Here is a tiny trained network, its code and every weight. The questions are about switching its units off for an input and a class, where a switched-off unit gives its printed mean instead of its output.

import numpy as np


def w(rows, s, z=0):
    codes = np.array(rows[::2]) - 128.0
    scale = np.full(codes.shape[1], s)
    scale[-1] = z or s
    return codes * scale


def f(y):
    return np.maximum(y, 0)


def log_softmax(a):
    a = a - a.max(-1, keepdims=True)
    return a - np.log(np.exp(a).sum(-1, keepdims=True))


def net(x, mask):
    res = np.array(x, float).reshape(1, 5) / 4 @ E
    y = f(res @ A[0][:, :-1].T + A[0][:, -1])
    res = res + np.where(mask, y, B[0][:, -1]) @ B[0][:, :-1]
    return log_softmax(res[-1] @ U[:, :-1].T + U[:, -1])


A, B = {}, {}
E = w([
[160,168,158,255],'x0',
[127,129,127,126],'x1',
[131,128,124,126],'x2',
[34,236,94,130],'x3',
[118,82,34,165],'x4',
],0.0095)
A[0] = w([
[129,156,188,105,42],'n0',
[128,147,114,212,3],'n1',
[70,84,126,51,101],'n2',
[18,213,148,176,177],'n3',
[125,119,129,110,246],'n4',
[165,156,160,219,38],'n5',
[78,148,6,158,216],'n6',
[120,118,131,141,200],'n7',
[111,64,122,90,91],'n8',
[124,177,165,76,106],'n9',
[188,75,161,123,83],'n10',
[109,48,176,142,187],'n11',
[209,81,142,173,62],'n12',
[189,186,168,95,43],'n13',
[152,90,147,112,245],'n14',
[111,108,119,116,238],'n15',
[159,97,128,118,61],'n16',
[152,80,154,133,42],'n17',
[141,137,93,169,226],'n18',
[126,118,180,98,199],'n19',
[223,135,125,110,51],'n20',
[114,112,112,84,39],'n21',
[107,126,198,124,115],'n22',
[79,209,105,134,69],'n23',
[145,191,199,94,97],'n24',
[105,103,117,66,66],'n25',
[137,73,142,130,46],'n26',
],0.014,0.0072)
B[0] = w([
[143,77,12,127,157],'n0',
[193,113,119,50,159],'n1',
[209,148,180,111,188],'n2',
[115,89,179,90,247],'n3',
[145,101,173,179,192],'n4',
[204,121,175,67,192],'n5',
[113,53,118,111,232],'n6',
[123,71,151,144,168],'n7',
[160,81,138,114,163],'n8',
[95,57,115,134,175],'n9',
[50,134,149,72,184],'n10',
[108,99,145,117,191],'n11',
[132,95,149,87,191],'n12',
[166,69,52,123,162],'n13',
[89,82,156,128,207],'n14',
[179,83,154,209,185],'n15',
[97,111,99,77,145],'n16',
[65,153,108,57,152],'n17',
[166,80,144,152,192],'n18',
[133,115,151,168,191],'n19',
[112,122,139,74,156],'n20',
[192,182,140,80,144],'n21',
[156,84,102,154,168],'n22',
[80,111,160,58,186],'n23',
[140,61,72,138,193],'n24',
[177,121,158,70,162],'n25',
[77,144,80,70,146],'n26',
],0.011,0.013)
U = w([
[65,144,106,53,77],'0',
[148,81,47,143,124],'1',
[139,116,140,154,246],'2',
[200,164,164,107,79],'3',
[127,115,136,159,251],'4',
[111,149,162,208,139],'5',
[95,241,120,191,1],'6',
[36,251,122,200,1],'7',
],0.015,0.0081)

Each question gives the input, the list of numbers given to net, and the class t.
The units are the neurons (one row each of A and B). Each row of codes is followed by its name. A weight is (code - 128) times the scale printed after its matrix; where a second scale follows, it is the last column's (A, B and U).
mask holds one flag per neuron, in row order. A switched-off neuron (its flag False) gives its mean, the last column of its row in B, instead of its output. The means were averaged over made-up inputs and are rounded, as every weight is.
A unit's drop is (log p(t) with every unit on - log p(t) with that unit switched off) / (log p(t) with every unit on - log p(t) with every unit switched off).
The circuit of an input: a set's keep is (log p(t) with only the set's units on - log p(t) with every unit switched off) / (log p(t) with every unit on - log p(t) with every unit switched off). Starting from the 12 units with the biggest drops (on a tie, the unit counted first), units are removed one at a time, each time the one whose removal leaves the highest keep (on an exact tie, the one counted first), for as long as the keep stays at least 0.8.
units of the circuit, in order: the units of the circuit, biggest drop first
most important unit: the unit with the biggest drop
top k neurons: the k neurons with the biggest drops, biggest first
drop of u: that unit's drop, to one decimal
input [8,-1,-8,-1,7], class 3: units of the circuit, in order	n5, n1
input [-7,2,-4,5,4], class 3: most important unit	n2
input [7,1,-1,3,-5], class 3: top 3 neurons	n5, n6, n1
input [8,6,-6,1,3], class 3: units of the circuit, in order	n5, n1
input [2,1,8,-7,-8], class 1: units of the circuit, in order	n13, n0
input [-2,-4,6,-2,5], class 4: units of the circuit, in order	n24, n0
input [-8,-8,-7,7,-4], class 2: units of the circuit, in order	n2, n15
input [-8,8,-4,1,7], class 2: top 2 neurons	n6, n5
input [-8,-3,-3,-8,8], class 0: top 2 neurons	n10, n26
input [-5,-7,-4,-3,6], class 2: top 4 neurons	n24, n2, n0, n13
input [4,5,-4,8,3], class 0: top 2 neurons	n23, n3
input [-7,-7,0,-8,-5], class 0: top 3 neurons	n10, n17, n26
input [7,-6,-2,4,-3], class 3: top 2 neurons	n5, n1
input [-3,1,5,-7,-6], class 0: units of the circuit, in order	n10
input [8,-2,4,-1,1], class 3: drop of n5	0.2
input [-7,5,3,6,-2], class 3: drop of n21	0.1
input [-4,-6,-2,-2,3], class 2: drop of n25	0.0
